[ -46  203   -6 -183   89   -4   24 -133  -43 -171  -22  255   52   36
 -120  -88   17  -77  163  -49   -3  159 -217   83   81 -211   60   46
   42   33  -34  -51 -171 -138  153  -95 -215 -274  -89 -127 -249  232
 -309   26   33   65   66   16  154   28]  33
[ -74  -83    4    2  -19  -76   19   21  293  -50  487  -63   70   13
  388  149  395  321  168   74   42   71  144  123  -33  221 -103  155
   94   26  131  -71   14  -97  224 -193 -198  128   58  180 -342  360
  219  -85 -281 -196  392 -209   15  259]  29
[  60  330  -99 -564 -126   35 -193   38 -270  -80  -66   67   38 -189
 -217    8  308  117 -138  111 -264  -75 -268   48 -225  -20 -134  134
   38  101  -23   77   30 -256  188  -21   22 -148   74  -70 -308  126
  -94   46   68 -178  -47    8  201   45]  37
[  -6 -308  172  525  269  -54  556 -427  211 -148  281   36   28  224
  213  172 -266  -99   22  -40  182   30  176 -150   34 -253 -243  201
 -104  142  170 -219   47   22 -186  -17  194  143 -166  195  290  -85
  191  -45 -201   83   85  -37  -98   66]  21
[-106 -208   15  333   21   76  222 -172  168  126  -10  318 -251  229
  161  -22 -102  155  -48  -42  328  145  -35  -48  234  149  -57   32
   48   39   35  -86 -117 -114  162 -154 -170  248 -106   49  -58  282
  130   -6 -130   71  381 -120 -119   35]  6
[-158 -142   87  231 -240  -92  -86   90   80  140  393  -90   -2  -66
  324   18   -2  229  211   63  240  198  381   84  278  366    9 -219
    7    4   31  112  153  138  189 -196 -420  233   -4  308  214  177
  388  143   34  -46  582  -34 -371   61]  0
[  49  128  -13 -199  110   62   31 -159 -116  -68 -290  246 -175   -9
  -43 -116  -62   21  -32  136  -37  129 -184   -4   18 -134  -65   64
  -58   34  -58   80 -128  -77  147   83  157  -89 -194 -119 -151   89
 -134  -21  -20 -101  -31  -12   73  -80]  25
[ -90   94  -45 -365  103  -58   42   94  282   17  142 -210   46  -48
  -64   93   15  -87  116 -202  135   13 -241   46 -146 -120  -50  194
  338  -36  -79 -100  -78 -232   87 -199 -176   95   22  -95 -455  134
  -28  106 -220  122  122   73  253   43]  15
[ -69  279   -8 -174   -2  238 -217  156    9   88  -40   15 -110 -378
  -23  109 -157  255  147  100  217   16  387 -437  350  230   20   -9
 -263   14 -231  278  233   84  430   37 -181  374  278  211   32  126
  214   12   16  -27  237  211 -234  170]  14
[  69  -54   46 -386   56  299 -301   91  182   -3 -328  -59  -65  -98
  168  407  212  237  142  211  129 -125 -133  -84  323  466   86   63
 -145  -59  -44  460 -332 -256  220   53  174  145   69  245 -332   88
  195  -72  -62 -267 -129 -183  127  -29]  18
[-202 -305   15  388  103 -203 -147  177  307  166  364  -82 -280 -111
  362  112 -130  116  550    6  129  130  796 -354  329  475 -104  122
  -89  -76  -37  137  448  354  330 -108 -395  408   -9  321  126  394
  166  -50 -106   70  677  151 -320  -31]  12
[  59   84 -122 -394 -105   35 -181  118 -331   89 -302  233 -388 -257
   85   27   95  472  -54  398 -102   -6   73 -501   44  176 -330  329
 -120  211   -6  453  112   88  374  275  445  213    0   80 -109  -18
  335 -104   14 -167   45    9  -71  -89]  2
[ -55  -32  -66 -267  -15    9  -24   63 -164 -101 -107 -183  110 -212
  -32  106 -204  -25  212   58  163 -111   67 -471  160   18  142  -57
 -123  247    1  320 -305  221  128  284  273 -223  -83  104   17 -434
  131  108  102  -16  -86  159  -65  -67]  2
[ -53   -4  143 -205   34  301   70  -53  -86   96 -363  533 -110  -29
  -80  218 -191 -115 -211  325  488  294 -502  -70  302 -176 -140 -182
  -93   83 -169  261 -183 -133   58  -49  161   84 -156 -176   69  183
   25  137  366  220 -112 -177 -145 -243]  25
[ -49    4  -71  109  165  -46   -3  -68  265   56  -52  -72 -271  -29
   40 -222 -290   41  149 -183  118   87  179 -102  130  182  125  -85
  -60 -124 -157  -12    9    3  326  -73 -316  191   -7   64 -187  175
  -93  -52 -254  -54  340  155   25  104]  15
[-244  465  -61 -148  168  -43 -114  258 -125   45 -303  -58 -480 -335
 -167 -278 -676  -25  482 -278  143  -34  577 -374  181 -210  204  315
   98 -150 -277  -14    8  -67  225   94 -182  308  -15  -12   61    3
 -245   -5  -96  111  227  549 -138 -227]  0
[ 268  364  -34  146  208  -77   74 -164  215 -260  148 -268  -13   15
   -6 -315   41    4  201 -500 -333 -426  166  -96 -149  126   46  130
   92  -18    8 -174   87 -106  144  298 -258  -42  216  266 -103  -63
 -394    0 -350  -40  154  312  219  319]  34
[-237  274   87 -393   78   39 -171  231  -93 -127 -110  179  -27 -391
  -80  307 -309    9  309  132  332  154  154 -388  246 -211   50  160
  -69   -1 -116  287 -139  -42  198 -153  -93  144  115  -11 -103  133
 -111  -40  231  114  -17   48   -8 -174]  32
[ 141  161  -45   33   58  120  111 -223   15   -1  -24  -62   44  254
    0 -355  139 -149  117 -235 -167  -31 -183  437  -22  -34   87  -50
  300    1  -80 -223  -67  -98  -33  152 -165 -233 -259  -81  -86   44
 -172  306 -165  -28  154  212    6   27]  11
[ 225   91  -51 -375 -121  488 -126  -43 -323   -4 -283  460   45 -118
  -44  138  241  166 -273  502  110  116 -428  -56  218   68  -50 -367
 -307  270 -262  471  -75  -26  262  329  310 -202  -25  -69 -108  118
  120  101  397 -213 -271  -90 -182  -20]  26
[ 307  144   81  101  -39  368   85 -442 -355 -319 -231  358  277  193
   45   71  188  194   72  148 -123  -77  -64  -79  344    4   32  -17
 -192  287  106  286 -237  111    2  340  170 -323  -41  186  106 -189
   44  134  176 -196 -207  -44  -40   65]  11
[ -42 -112   58  268  102  130  225  -30  471   52  475   79  -49  112
  429  145  241  287   56    1  339  -29    7  -12  140  208 -163  108
   52   58   19 -133   33 -227  201  -88 -175  349  182  245 -129  378
  279  -48 -273   76  379 -161 -128  335]  34
[  70   15 -129 -270  -29 -357 -184   -4   54 -128  311 -273   52  -77
 -113  -39  358  -14  100 -159 -526 -125    2   84 -352  235 -135  147
   69    6  115  -59  249 -107  210 -107 -248 -233   29  113 -372  206
 -219  -62 -179 -190  217   73  340  148]  36
[ 202  -88   31   61   23  421  -19   -6  101  -73   70 -135   89   79
  625  305  462  489  319  231   72 -337  251  -93  309  438    4  234
   17  196   87  328 -265  -11   57  452  399  157   47  435  -55 -132
  524   71 -199 -351  -32  -85 -207  110]  9
[ 110 -111  -28 -176   55  126 -191   -9   59 -114  -73   21   35  -77
  -63  332   75   47  156   54  -45  -63   29 -214  194  281   47  -34
 -218   54  -97  347   -2  -61  220   43  -57  -50   97  194 -274  158
  -38  -86   81 -185  -82   23  133   -7]  17
[ -81  176   63   39  221 -102    2   -7   90  -16  -52  -13 -274 -212
  105 -183 -376  -15  268   -9   88  122  335 -225  151  -55  -34   78
  -96  -90 -104   62  124  131  226   67  -73  202  -69   87  157   48
  -92  -29 -119   70  244  205 -133  -21]  28
[ 118  274  -49  -39  113   26   -4  -22   97   22  104 -177 -101  -42
 -174 -188  114 -148   20 -309 -269 -330   10   30 -150  127 -100  115
   71  -23 -106 -231  303 -258  103  174 -167   19   89  128   40  125
 -252  113 -163   73  170  334   36  165]  37
[-102  224  -22 -185  223   47  123  171  173  129  108 -138 -206 -196
   60 -108 -136 -127  140  -59  162  -61   56 -116  -84 -197 -139  207
  173    2 -202 -164  152 -105  104  176  128  212  -73  -66   27   69
  -10  122 -181  201  157  292 -159    7]  30
[   0 -462  -76 -209   23 -321  136 -191   65  -84  383 -190  198   85
  133  122   98  -96   64  205 -129  364 -254  211 -230 -161 -191  -43
   83  162   72  111   40  142   20 -200   88 -322 -326  -78 -328   12
  247   42  -71 -146   10 -102  198  -57]  14
[ -76 -135  -95  175  148 -187 -119  -30   56 -121 -131  -24 -239 -157
  -76 -136 -585 -120  259 -140   99  149  423 -302  136  148  323 -344
 -288  -92 -202  200  -60  235  320  -61 -367  -17  -61   43 -154  103
 -369 -152   54 -214  208  188   28 -134]  20
[ 135   -7   57 -440 -143  262 -488   68 -114   79 -303   46   -9 -209
   15  242  215  126   10  400  -65  161 -144  176  343  483   48 -340
 -292  -67 -182  595   39  -62  277   12  -17  -31  -37  178  -73  190
  175   78  264 -327  -75  -98  -74 -113]  20
[ -71   52 -125  -48  245 -199  -27  148  320   12  168 -223 -306 -124
  265 -256  -77   73  361 -128    8  -55  219 -146  -79  118   11  162
  120  -74 -103  -41    6   16  316  110 -112  123  -24   52 -272  155
 -130  -79 -345  -10  332  183   50   82]  34
[-298   51   78  212  -24  185  252   44  162  204  454  368  -36  -81
  -29  139 -294   92  100   -9  632  372  154 -251  476 -206 -123  -19
  -78  123 -241 -117  354  -72  282 -285 -469  381  187   81  205  443
  349   95   97  481  472  180 -439  233]  1
[ 140  572 -104 -246  167   -4  -88  -26  -61 -170 -276 -184 -194  -36
 -269 -450 -223  -74  402 -523 -323 -235   83   53    6 -153  257  248
  251 -121 -200  -92 -100 -270  140  268 -251 -151   12   28 -232  -73
 -472   68 -257   -7   -1  545  252    8]  0
[ 163  -13 -130 -291    7  -23 -234  -56 -223 -267 -245    5  -35 -197
  100  148  128  370  161  261 -248 -149  240 -535   22  281  -16  159
 -305  202  105  513 -179  258  333  278  319 -129   51  185 -346 -178
   50 -203  -25 -461 -104  -75  197    2]  17
[ 115 -107   56  190  183  100  137 -227  243 -181  -95   79  -33  259
  237    8   58   12  150 -114   87  -91 -136  139  120  133  143  -26
   49  -17   64   -1 -423 -175   12   95  -14 -100 -135  107 -231   94
 -192  -36 -169 -157   25 -144  138    6]  26
[ 192   15 -121  -27  -48  427  -32   32  -41   69   85  102  -27 -217
  131  195  174  424 -101  269  140 -193  206 -588  267  371 -132  -91
 -390  328 -202  384  258  162  431  434  229  235  308  304   11   -5
  458   -8   29 -160   49  139 -315  319]  11
[   1 -140  240   -3  296   29  244 -190  293 -213  157  -78  221  142
  311  312  -26 -166  402   49  211   87 -161  101  236 -245  -74  220
  118   38  114   76 -288  -84 -198   23  194 -109 -204  152   41  -87
  109   89  -98  176 -143  -92   65  -68]  26
[-195 -236   23  171  150  -25   63   44  118   48  -82  151 -275  -12
  147   66 -327 -129  144   56  362   86   87 -155  160   65   70  -91
  -71  -21  -75   56 -209  -41   89  -61  -25  114 -187   -7   34  174
 -127  -30   91   40  175  -39 -139 -239]  35
[ 122  176  -48 -228   31   47   65 -126  -67  -88  -43 -202   25  -67
 -171 -168 -238  -72   44 -174  -70   18 -164  119   20 -171  139 -122
   29   45 -186   75  -59 -183   82  126  -44 -157  -36   64  -67 -193
   15  110  -77  -74 -133  315   82   57]  1
[  73 -279   68  -81  120  -96  354 -326  153 -239  402  -31  335  201
  141  222  171 -121  -15   98   -6  198 -445  288 -142 -331 -158   19
   71  190  131  -61 -159 -154 -128 -110  160 -348 -207    3 -219    5
  135   21  -93  -41 -169 -178  208   98]  30
[ 151  389  -44 -199   47  141 -123 -244 -206   49 -501  251 -275  179
 -394 -419  -36 -185  -41 -237 -379  132 -300  563    6  -91   76   25
  207 -214 -223 -157   79 -399   72  -66 -329 -139 -257 -220 -188  349
 -474  162  -43  -97   45  267  187 -166]  12
[ 213   81  318   23   23  475  146 -374  -30 -222 -227  140  451  153
  -32  423   42 -112  -45   51  262 -136 -366   22  466    9   33 -153
 -156  151   98  259 -354 -147 -231  128  146 -124   34  284  313 -287
  142  277  242   95 -325 -151  -38   34]  17
[ -80  377  -11  -28  -74   33   22 -173 -135  -16  -98   75  -34   11
 -187 -391 -282  -24   44 -255   41  256   15  355   85 -184  249 -164
  180 -118 -139 -188  -83 -138  132 -243 -532  -17  -97 -124  -79  132
 -185  192  -66  -70  287  205  -14   33]  7
[ -57   39   -9 -353   65  -96  -83  156  135  -58  237 -367   80 -272
  242  143  117  116  217  133   47 -117   55 -182  -69   99  -95  150
   23   85   45  180  -71   11  153   79  175   41   59  181 -111 -156
  239   39 -143  -63   59   14   31   94]  36
[ -19  287  -17 -527  -26  -37  -33  -18  -64 -130   -4  -67  258 -182
 -214 -125  -65 -203  -32  -21  101  178 -491  133  -82 -271  120 -287
  102   67 -109   81 -250  -43  129  -67 -144 -359  -60 -203 -244 -102
 -197  220  123   78  -62   45  173   48]  32
[ -34 -238   15  -83  -88 -215  131 -146 -189 -166  324 -141  239 -115
  127  104  -62  -66  -78  265   -9  210  -21   89 -215 -178  -80 -236
 -101  208   99  113  -41  164  -49  -88  152 -254 -216   22   63 -181
  191   73  149 -251  -31 -107  -53  -73]  34
[  89 -184  257   52  254  216  240 -216  178 -168 -197  202   99  226
   45  410 -189 -338  104  -13  324   21 -430  105  261 -217  -24    6
   77   19  -15  147 -369 -293 -293   20  175  -65 -192   53   60    4
 -137  108  179  193 -343 -123  101 -288]  25
[  75  117   23 -865 -198 -161 -329   20  -25 -217  332 -384  465 -215
   89  326  686  243   70  280 -410  127 -391  462 -220  108 -124  133
  104   31  203  279  -84 -269  135 -287    9 -330   47  155 -529   40
  309   20 -120 -394 -130 -265  417  201]  34
[  33 -179  -17  -74  -30  127 -128  -10 -181   68 -337  442 -348  -55
   90  109  -46  153 -178  397  152  109 -200 -170  155  228 -144 -145
 -240   89  -96  400  -91  -84  225   47  179  105  -85    5  -28  230
   19  -75  294 -142  -20 -202  -84 -248]  37
[-154  266  -61 -391  -28 -249 -100   42   11    4  128 -247    5 -270
  -87 -162  -84   80   90  -49  -62  178  119  -41 -182  -88  -73  131
  124  -48    1  -50  120   79  262 -259 -240   92    0  -65 -254   22
   60   67 -221  -57  337  104  130  122]  16
[  14  117 -217 -103  116   25  -29  -45  139  151 -184 -181 -323   55
  -28 -406   82   56   38 -217 -187 -161   35   58 -114  261   87  114
  107  -70  -97 -219  -39 -127  292  156  -37   18 -167  -55 -317  102
 -119   33 -439 -183  323  226   71  137]  12
[ 168  448 -293 -438   74   79 -143   90 -166   17 -309   37 -424 -218
  -66 -408  114  330  -82   28 -313 -182   59 -216 -333   30 -105  260
   64   50 -222   38   94  -72  425  352  201  124   42 -163 -504  106
 -166  -92 -288 -342   84  239  143   81]  20
[  66  -96  -53  -56  128  -87  139 -144  176  -88  188  -77  118  231
   61   17  278  -94  254 -176 -156  -81 -164   44  -75   -7 -129  285
  284  116  110 -122  -43  -20    4   62  -29 -221 -166   -2 -304   84
  -81  125 -218  103  142   58  207   53]  12
[ -76   60   27 -404  -95  122   50   56 -188  -76   80  112  219 -232
  -98  320   14  -31 -176  265  241  110 -252 -124  -62 -236  -97  -98
  -59  223  -49  162 -110  -71   39  -52  194  -82   -9  -89  -92  -26
  136  105  259  -41 -147  -95  -52  -51]  30
[ 301  152   82  113   55   20  -57 -319 -155 -159   37   65    3   81
   39 -224  166  -38  126   28 -501   59   79  368   73   77  -90  -88
 -122  -14  -34   67  326  -11   52  206 -112 -244 -157  202  220  137
 -160   82   15 -209   30  178  -54   44]  31
[ -68  -79  105  283  149  121  124 -176  110  -65  -26  191  -69   23
  206   99 -236  107  217   88  313  101  280 -290  383   66   15   13
 -221   57    4  123  -95  148  152   10  -48  171  -31  179  133   62
  114  -24  -22   23  210  -35 -186   34]  18
[ -85    8   11   49  153 -104   55    5  153  -12   70   46 -174 -189
  -13  -25 -310  -51   75  -39  198   62  129 -385  107   32  -60  -61
 -179   27  -88   74  113   89  277    4 -122  142   57   91   50   89
  -92  -64  -19  146  227  114  -65   76]  32
[  36  160 -101  -72  100   58  167   40   37   85  167 -140 -163   35
   43 -183  183  -90  -49 -139 -148 -250  -47  222 -365 -104 -158  229
  299   44 -101 -366  138 -317  -49  187  128   63 -132  -78  -81  139
  -97  144 -219  -60  125  225  -55    4]  35
[ -32   32 -145  -34   -2  -36 -246   -3  -45  286 -187   17 -474  -51
  150 -480   14  172  155  139 -211  246  257  196  143  369   -2  -67
  -42 -138 -177   70  261  135  421   62 -160  101 -300  -16  -29  297
   76   64 -201 -224  492  199 -225  -33]  10
[-148 -192   59  506  163  116  294  -24  241  -15  354  278  -64   46
  198  195 -212  -20  168  -47  499  -31  275 -424  279   21  -53  -32
 -152  167  -70  -86   58   47  125   18 -181  227  111  166  180  269
    0  -18   89  257  315   33 -310   88]  35
[ 255 -182   -4  209  275 -133   27  -80  158   17 -123 -108 -321   70
   72 -185 -129 -307  155 -138 -247 -188   56 -122  -67  223 -173  -50
    5  -14 -108  113  260  147   27  436  137  -38 -244  119  163   -3
 -323   67  -43   62   67  266  -19 -203]  25
[-199  229   27  207  -12 -115   17  160  223  -16  314   23 -104 -177
  109  -75 -316  239  398 -303  394   26  484 -481  307  102   63   95
   78   10  -52   12   89  129  359 -128 -601  382  322  242  -13  169
   28    7 -108  284  595  189 -151  213]  0
